Below are the code and all the weights of a small trained network. Each question names an input and a class and asks about switching units off, where a switched-off unit gives its printed mean instead of its output.

import numpy as np


def w(rows, s, z=0):
    codes = np.array(rows[::2]) - 128.0
    scale = np.full(codes.shape[1], s)
    scale[-1] = z or s
    return codes * scale


def norm(h):
    return h / np.sqrt((h * h).mean(-1, keepdims=True) + 1e-5)


def f(y):
    return np.maximum(y, 0)


def log_softmax(a):
    a = a - a.max(-1, keepdims=True)
    return a - np.log(np.exp(a).sum(-1, keepdims=True))


def net(x, mask):
    res = np.array(x, float).reshape(1, 5) / 4 @ E
    u = 0
    for l in range(2):
        y = f(norm(res) @ A[l][:, :-1].T + A[l][:, -1])
        res = res + np.where(mask[u : u + 9], y, B[l][:, -1]) @ B[l][:, :-1]
        u += 9
    return log_softmax(norm(res)[-1] @ U[:, :-1].T + U[:, -1])


A, B = {}, {}
E = w([
[180,217,63,30,66],'x0',
[217,117,163,166,213],'x1',
[144,112,2,211,141],'x2',
[87,40,62,35,113],'x3',
[163,20,169,112,41],'x4',
],0.0059)
A[0] = w([
[178,125,244,91,113,175],'L0N1',
[37,143,171,124,150,155],'L0N2',
[113,111,95,98,255,104],'L0N3',
[143,115,170,58,137,4],'L0N4',
[104,125,172,119,107,48],'L0N5',
[178,121,118,125,128,127],'L0N6',
[137,140,117,54,113,92],'L0N7',
[199,162,240,149,109,64],'L0N8',
[141,139,95,56,117,80],'L0N9',
],0.016,0.0043)
B[0] = w([
[127,140,193,127,209,255],'L0N1',
[171,134,165,141,68,193],'L0N2',
[251,172,105,162,145,201],'L0N3',
[157,88,173,71,111,169],'L0N4',
[178,153,146,144,96,153],'L0N5',
[79,101,128,139,98,158],'L0N6',
[93,129,64,98,119,191],'L0N7',
[62,163,162,124,205,230],'L0N8',
[111,118,88,83,81,192],'L0N9',
],0.02,0.0085)
A[1] = w([
[134,4,103,178,163,84],'L1N1',
[150,88,163,166,150,204],'L1N2',
[59,164,57,128,80,127],'L1N3',
[169,196,133,71,122,170],'L1N4',
[83,148,123,155,120,145],'L1N5',
[106,148,158,165,64,41],'L1N6',
[134,158,110,177,135,100],'L1N7',
[153,112,105,145,83,131],'L1N8',
[142,121,122,52,140,1],'L1N9',
],0.018,0.0029)
B[1] = w([
[5,106,125,244,95,187],'L1N1',
[80,159,32,138,99,239],'L1N2',
[144,189,55,68,186,254],'L1N3',
[97,15,113,164,124,254],'L1N4',
[154,194,164,104,126,163],'L1N5',
[156,144,187,93,28,157],'L1N6',
[166,111,164,87,99,196],'L1N7',
[82,185,137,149,180,203],'L1N8',
[128,24,151,108,79,188],'L1N9',
],0.017,0.0069)
U = w([
[120,133,17,45,158,132],'0',
[54,120,98,225,124,138],'1',
[182,214,133,82,163,2],'2',
[242,164,100,211,151,148],'3',
[172,139,219,152,62,108],'4',
[102,35,182,38,118,113],'5',
[92,172,242,146,254,168],'6',
],0.015,0.0056)

Each question gives the input, the list of numbers given to net, and the class t.
The units are the neurons (one row each of A and B). Each row of codes is followed by its name. A weight is (code - 128) times the scale printed after its matrix; where a second scale follows, it is the last column's (A, B and U).
mask holds one flag per neuron, layer by layer. A switched-off neuron (its flag False) gives its mean, the last column of its row in B, instead of its output. The means were averaged over made-up inputs and are rounded, as every weight is.
A unit's drop is (log p(t) with every unit on - log p(t) with that unit switched off) / (log p(t) with every unit on - log p(t) with every unit switched off).
The circuit of an input: a set's keep is (log p(t) with only the set's units on - log p(t) with every unit switched off) / (log p(t) with every unit on - log p(t) with every unit switched off). Starting from the 12 units with the biggest drops (on a tie, the unit counted first), units are removed one at a time, each time the one whose removal leaves the highest keep (on an exact tie, the one counted first), for as long as the keep stays at least 0.8.
units of the circuit, in order: the units of the circuit, biggest drop first
k most important neurons: the k neurons with the biggest drops, biggest first
top k neurons in layer l: the k neurons of layer l with the biggest drops, biggest first
drop of u: that unit's drop, to one decimal
input [4,0,4,-5,-2], class 2: top 4 neurons in layer 1 -> (L1N5; L1N2; L1N7; L1N6)
input [6,-6,-8,1,-6], class 5: units of the circuit, in order -> (L1N4)
input [3,4,-6,5,-8], class 5: top 2 neurons in layer 1 -> (L1N4; L1N9)
input [7,-5,-7,4,-1], class 5: top 3 neurons in layer 1 -> (L1N9; L1N2; L1N4)
input [-3,-4,2,7,3], class 1: 4 most important neurons -> (L1N1; L0N8; L0N7; L0N9)
input [-6,3,8,-7,-4], class 3: 3 most important neurons -> (L0N3; L1N7; L1N4)
input [5,6,-4,1,8], class 6: 2 most important neurons -> (L0N1; L0N8)
input [1,-7,2,-4,4], class 2: 2 most important neurons -> (L0N3; L0N1)
input [3,-8,-5,-2,-2], class 5: top 2 neurons in layer 1 -> (L1N4; L1N2)
input [3,-7,-5,1,0], class 5: top 3 neurons in layer 0 -> (L0N4; L0N2; L0N5)
input [7,4,-4,4,0], class 5: 4 most important neurons -> (L0N4; L1N9; L0N1; L1N2)
input [3,1,-6,8,-6], class 5: 3 most important neurons -> (L0N4; L1N9; L1N4)
input [7,-2,0,-7,-5], class 0: 2 most important neurons -> (L0N1; L1N4)
input [-7,-3,-5,0,-4], class 4: units of the circuit, in order -> (L0N2)
input [2,-5,-3,1,2], class 5: top 3 neurons in layer 1 -> (L1N9; L1N2; L1N4)
input [3,7,7,3,-6], class 3: drop of L0N2 -> 0.0
input [7,7,-3,-2,7], class 6: drop of L0N8 -> 0.7
input [-4,8,0,3,-1], class 3: drop of L0N3 -> 0.8
